[[ 16   2   0  16]
 [ 14 -16  -6 -44]]
->
[[-44  -6 -16  14]
 [ 16   0   2  16]]

[[ 32  26  20  25  -8  -6]
 [-36 -53 -40  19   5 -16]
 [ 35  47  39  12  20  31]
 [ 14  13  19  17  17  16]
 [  6  30  25 -45  17  37]
 [ 30  32  24  22   8  10]]
->
[[ 10   8  22  24  32  30]
 [ 37  17 -45  25  30   6]
 [ 16  17  17  19  13  14]
 [ 31  20  12  39  47  35]
 [-16   5  19 -40 -53 -36]
 [ -6  -8  25  20  26  32]]

[[ 51 -29 -31   1  -2  -5 -17  13 -40 -15  46   4   0   4 -25 -29]
 [ 31  18  42 -30   9 -14 -23 -30 -37  29 -32 -30 -27 -14 -18 -51]]
->
[[-51 -18 -14 -27 -30 -32  29 -37 -30 -23 -14   9 -30  42  18  31]
 [-29 -25   4   0   4  46 -15 -40  13 -17  -5  -2   1 -31 -29  51]]

[[  2  10  -2   8]
 [ 43  17 -20   6]
 [ 14   4   5   9]
 [ -2 -12   2  -9]
 [  7  -2 -11   4]]
->
[[  4 -11  -2   7]
 [ -9   2 -12  -2]
 [  9   5   4  14]
 [  6 -20  17  43]
 [  8  -2  10   2]]

[[  1   1  -3   3   2]
 [-12  40 -33 -10  42]
 [-25  -9  18 -14 -19]
 [-22   5  -9  -1   1]
 [  1  -1  -3   0   1]
 [  1   1  -4   4   2]
 [-39 -14  35 -23 -32]
 [  2  15 -18   2  19]
 [  1   0   3  -5  -1]]
->
[[ -1  -5   3   0   1]
 [ 19   2 -18  15   2]
 [-32 -23  35 -14 -39]
 [  2   4  -4   1   1]
 [  1   0  -3  -1   1]
 [  1  -1  -9   5 -22]
 [-19 -14  18  -9 -25]
 [ 42 -10 -33  40 -12]
 [  2   3  -3   1   1]]

[[ 15  53]
 [-50  40]
 [ 22  41]]
->
[[ 41  22]
 [ 40 -50]
 [ 53  15]]

[[ 27   2   3  40  -7]
 [  8  40  -3  19 -11]
 [-32  29 -12  18  -3]
 [ 35 -26  10 -22   7]
 [ 18  14   5 -50   3]
 [ 16  28 -16   1  24]
 [ 25 -29  12 -22   2]
 [  8  44  -8  16  -3]
 [-37  18   6 -10 -27]
 [-34  -1  -7 -38  11]
 [-21 -33  17   5 -27]
 [-15 -34   1 -31  12]]
->
[[ 12 -31   1 -34 -15]
 [-27   5  17 -33 -21]
 [ 11 -38  -7  -1 -34]
 [-27 -10   6  18 -37]
 [ -3  16  -8  44   8]
 [  2 -22  12 -29  25]
 [ 24   1 -16  28  16]
 [  3 -50   5  14  18]
 [  7 -22  10 -26  35]
 [ -3  18 -12  29 -32]
 [-11  19  -3  40   8]
 [ -7  40   3   2  27]]
---
[[ -1   6 -11  -7 -57 -25   7 -27 -11  -4  16  17  22  49  14]
 [  2  12 -25 -13 -47 -31   9 -30 -12  15  11  26  19  43   0]
 [  0  13 -33  -9 -47 -33   9 -35 -18  29   7  30  28  41  -3]]
->
[[ 14   0  -3]
 [ 49  43  41]
 [ 22  19  28]
 [ 17  26  30]
 [ 16  11   7]
 [ -4  15  29]
 [-11 -12 -18]
 [-27 -30 -35]
 [  7   9   9]
 [-25 -31 -33]
 [-57 -47 -47]
 [ -7 -13  -9]
 [-11 -25 -33]
 [  6  12  13]
 [ -1   2   0]]

[[-13  28  22 -35   5  11  12  36  -8 -23  15 -21 -29 -14]
 [-56   9  14  29   8  23   5   1  22   9  11 -49  31 -31]
 [ -1  50  32 -13  32  -9  36  56 -15 -11  35  -9 -13 -12]]
->
[[-14 -31 -12]
 [-29  31 -13]
 [-21 -49  -9]
 [ 15  11  35]
 [-23   9 -11]
 [ -8  22 -15]
 [ 36   1  56]
 [ 12   5  36]
 [ 11  23  -9]
 [  5   8  32]
 [-35  29 -13]
 [ 22  14  32]
 [ 28   9  50]
 [-13 -56  -1]]

[[ -6  -9   2 -22 -19  -6   6 -13   5  -7   6]
 [  6  15  27 -16 -47 -41  -1  -5   2   5  -6]
 [  3   4 -13  -4  -8  -2  -1  -2  -3   2  -1]
 [  8  14  24 -19 -27 -22  -1  -8   1   2   0]
 [ -9  -6  16 -11  -4  -1  12 -16   9 -12  11]
 [ -6  -6  -4  -7 -20 -11   2  -5   1  -1   7]
 [  6   9   2  19   3  -5  -8  12 -10   8  -9]
 [ -1  -9   2  -7  -3   5   3  -5   2   3   0]]
->
[[  6  -6  -1   0  11   7  -9   0]
 [ -7   5   2   2 -12  -1   8   3]
 [  5   2  -3   1   9   1 -10   2]
 [-13  -5  -2  -8 -16  -5  12  -5]
 [  6  -1  -1  -1  12   2  -8   3]
 [ -6 -41  -2 -22  -1 -11  -5   5]
 [-19 -47  -8 -27  -4 -20   3  -3]
 [-22 -16  -4 -19 -11  -7  19  -7]
 [  2  27 -13  24  16  -4   2   2]
 [ -9  15   4  14  -6  -6   9  -9]
 [ -6   6   3   8  -9  -6   6  -1]]

[[ 31   1  -4 -22  40  -2  28  -3 -15  23  46  19 -31 -28 -31  31]
 [-10 -11 -41  47 -24  12 -20 -37  36 -12  -3  42  39 -28  12  19]
 [-21   6  13  -3 -29  25   3   6  23  -3  13 -29 -49 -32  19  31]]
->
[[ 31  19  31]
 [-31  12  19]
 [-28 -28 -32]
 [-31  39 -49]
 [ 19  42 -29]
 [ 46  -3  13]
 [ 23 -12  -3]
 [-15  36  23]
 [ -3 -37   6]
 [ 28 -20   3]
 [ -2  12  25]
 [ 40 -24 -29]
 [-22  47  -3]
 [ -4 -41  13]
 [  1 -11   6]
 [ 31 -10 -21]]

[[ 26 -24 -16 -10  23  -3  27  -1  36  -5]
 [  9   2  -8 -19  37 -43   0  21  20 -12]
 [ -3   2  -5  14 -22 -19 -33  10 -15 -24]]
->
[[ -5 -12 -24]
 [ 36  20 -15]
 [ -1  21  10]
 [ 27   0 -33]
 [ -3 -43 -19]
 [ 23  37 -22]
 [-10 -19  14]
 [-16  -8  -5]
 [-24   2   2]
 [ 26   9  -3]]

[[ 33  31 -36   7 -26   6   9  -7  45 -24 -18 -23  22  22]
 [ 33  42  39  26  -4 -28 -33 -21   0  11  -2 -24 -33 -25]
 [ 32  35 -35   8 -28  11   7  -2  43 -29 -17 -21  30  18]
 [ 33  41  39  20  -7 -32 -33 -16   7   6  -6 -27 -35 -14]
 [ 34  44  12 -34 -21  10  -6 -33   2  36  -4 -19  27  45]
 [ 36  41  45  33  11 -14 -30 -33 -18   3   7   7 -12 -30]]
->
[[ 22 -25  18 -14  45 -30]
 [ 22 -33  30 -35  27 -12]
 [-23 -24 -21 -27 -19   7]
 [-18  -2 -17  -6  -4   7]
 [-24  11 -29   6  36   3]
 [ 45   0  43   7   2 -18]
 [ -7 -21  -2 -16 -33 -33]
 [  9 -33   7 -33  -6 -30]
 [  6 -28  11 -32  10 -14]
 [-26  -4 -28  -7 -21  11]
 [  7  26   8  20 -34  33]
 [-36  39 -35  39  12  45]
 [ 31  42  35  41  44  41]
 [ 33  33  32  33  34  36]]
---
[[ 32 -31   5 -57]
 [ 19  -6  22 -20]
 [-12  38  28 -11]]
->
[[ 19  -6  22]
 [-12  38  28]]

[[ 16   2  28  14]
 [  3  -8  -8 -14]
 [-41 -11   7  10]
 [-14   4  -1  43]
 [ 28 -21  17  23]]
->
[[  3  -8  -8]
 [-41 -11   7]]

[[-21  -4 -35  -7]
 [ -4  15  50 -14]
 [ 37  27  11 -21]
 [  7  26  24  19]]
->
[[-4 15 50]
 [37 27 11]]

[[-15 -27   8]
 [-23  -3 -12]
 [ 51 -17  35]]
->
[[-23  -3 -12]
 [ 51 -17  35]]

[[-25  13 -29]
 [-45   0 -45]
 [-15   4 -18]]
->
[[-45   0 -45]
 [-15   4 -18]]

[[  3  -2 -32   5]
 [ -3  -3 -47  -2]
 [ -2   0  -1 -11]
 [-10  -1  35 -14]
 [  4   2 -12   4]]
->
[[ -3  -3 -47]
 [ -2   0  -1]]

[[-40  12  58]
 [-12 -36  41]
 [  3  -1  -3]
 [  8  -7   4]]
->
[[-12 -36  41]
 [  3  -1  -3]]
